Below is a small trained network, with its code and all its weights. Each question gives an input and a class and asks what happens when units are switched off, that is, made to give their printed mean instead of their output.

import numpy as np


def w(rows, s, z=0):
    codes = np.array(rows[::2]) - 128.0
    scale = np.full(codes.shape[1], s)
    scale[-1] = z or s
    return codes * scale


def f(y):
    return y / 2 * (1 + np.tanh(0.7978845608 * (y + 0.044715 * y**3)))


def log_softmax(a):
    a = a - a.max(-1, keepdims=True)
    return a - np.log(np.exp(a).sum(-1, keepdims=True))


def net(x, mask):
    res = np.array(x, float).reshape(1, 4) / 4 @ E
    y = f(res @ A[0][:, :-1].T + A[0][:, -1])
    res = res + np.where(mask, y, B[0][:, -1]) @ B[0][:, :-1]
    return log_softmax(res[-1] @ U[:, :-1].T + U[:, -1])


A, B = {}, {}
E = w([
[121,192,113,169,142,65,187,197],'x0',
[122,66,42,157,214,172,148,67],'x1',
[118,126,87,126,44,85,132,56],'x2',
[2,79,131,118,151,87,180,163],'x3',
],0.012)
A[0] = w([
[101,156,123,133,143,56,246,164,206],'neuron 1',
[40,41,173,178,140,6,101,106,192],'neuron 2',
[83,158,205,132,113,103,159,191,236],'neuron 3',
[136,170,69,157,215,74,116,130,238],'neuron 4',
[99,170,211,36,122,134,132,212,226],'neuron 5',
[77,52,120,173,131,85,187,158,109],'neuron 6',
[85,109,120,155,132,121,181,139,130],'neuron 7',
[75,101,156,118,175,102,138,152,211],'neuron 8',
[157,62,92,181,179,204,161,110,253],'neuron 9',
[245,157,129,172,211,132,80,176,235],'neuron 10',
[55,131,120,114,165,67,155,145,205],'neuron 11',
[57,28,80,59,120,190,167,9,196],'neuron 12',
[225,122,13,175,74,99,178,44,172],'neuron 13',
[215,128,189,67,104,176,69,81,181],'neuron 14',
[142,191,105,163,73,51,192,120,153],'neuron 15',
[122,110,60,255,180,61,81,49,99],'neuron 16',
[241,163,161,102,71,97,137,175,203],'neuron 17',
],0.009,0.004)
B[0] = w([
[167,144,85,74,99,132,166,97,235],'neuron 1',
[46,120,100,118,108,132,211,136,226],'neuron 2',
[105,158,192,80,65,152,147,139,233],'neuron 3',
[160,122,105,115,125,175,147,67,188],'neuron 4',
[112,188,225,63,66,174,76,197,238],'neuron 5',
[77,116,100,71,172,110,174,122,200],'neuron 6',
[127,105,115,105,133,153,142,83,172],'neuron 7',
[60,134,114,102,83,179,116,105,199],'neuron 8',
[107,117,102,209,144,127,144,73,220],'neuron 9',
[147,172,201,175,181,167,169,58,214],'neuron 10',
[73,106,95,95,96,130,195,102,215],'neuron 11',
[84,56,47,167,33,77,55,143,252],'neuron 12',
[191,155,44,86,141,74,78,101,208],'neuron 13',
[57,164,150,117,214,5,137,163,218],'neuron 14',
[254,128,122,162,38,109,162,113,206],'neuron 15',
[157,115,130,149,172,113,94,116,184],'neuron 16',
[156,187,190,195,123,61,170,141,218],'neuron 17',
],0.0089,0.013)
U = w([
[198,147,97,197,249,183,171,14,162],'0',
[179,92,79,76,166,193,82,142,3],'1',
[121,146,203,77,123,218,23,177,134],'2',
[159,105,34,115,154,96,37,57,196],'3',
[55,2,43,194,78,117,109,129,173],'4',
[195,153,120,194,39,123,190,165,108],'5',
[147,184,185,159,203,123,140,175,103],'6',
[104,134,99,5,142,195,193,97,115],'7',
],0.0086,0.0034)

Each question gives the input, the list of numbers given to net, and the class t.
The units are the neurons (one row each of A and B). Each row of codes is followed by its name. A weight is (code - 128) times the scale printed after its matrix; where a second scale follows, it is the last column's (A, B and U).
mask holds one flag per neuron, in row order. A switched-off neuron (its flag False) gives its mean, the last column of its row in B, instead of its output. The means were averaged over made-up inputs and are rounded, as every weight is.
A unit's drop is (log p(t) with every unit on - log p(t) with that unit switched off) / (log p(t) with every unit on - log p(t) with every unit switched off).
The circuit of an input: a set's keep is (log p(t) with only the set's units on - log p(t) with every unit switched off) / (log p(t) with every unit on - log p(t) with every unit switched off). Starting from the 12 units with the biggest drops (on a tie, the unit counted first), units are removed one at a time, each time the one whose removal leaves the highest keep (on an exact tie, the one counted first), for as long as the keep stays at least 0.8.
circuit, biggest first: the units of the circuit, biggest drop first
top k neurons: the k neurons with the biggest drops, biggest first
drop of u: that unit's drop, to one decimal
input [-1,5,2,-4], class 3: circuit, biggest first => (neuron 13)
input [5,5,-1,7], class 7: top 2 neurons => (neuron 1; neuron 6)
input [0,-5,0,2], class 2: circuit, biggest first => (neuron 5; neuron 9)
input [-5,-3,5,-6], class 3: top 3 neurons => (neuron 13; neuron 5; neuron 3)
input [3,3,-8,1], class 0: top 3 neurons => (neuron 10; neuron 9; neuron 2)
input [-8,6,-2,-5], class 3: top 2 neurons => (neuron 12; neuron 13)
input [-1,-7,-6,-5], class 6: top 2 neurons => (neuron 17; neuron 14)
input [-3,5,2,-4], class 3: top 2 neurons => (neuron 13; neuron 12)
input [7,5,6,0], class 3: top 2 neurons => (neuron 13; neuron 10)
input [5,-7,-8,-3], class 2: top 3 neurons => (neuron 5; neuron 3; neuron 9)
input [3,0,-6,-1], class 6: top 2 neurons => (neuron 10; neuron 12)
input [-3,8,2,-4], class 3: top 2 neurons => (neuron 13; neuron 12)
input [3,4,4,-3], class 3: drop of neuron 10 => 0.1
input [3,8,5,0], class 3: drop of neuron 13 => 1.4
input [-1,-8,1,1], class 2: circuit, biggest first => (neuron 5)
input [7,1,2,-5], class 0: drop of neuron 5 => 0.2
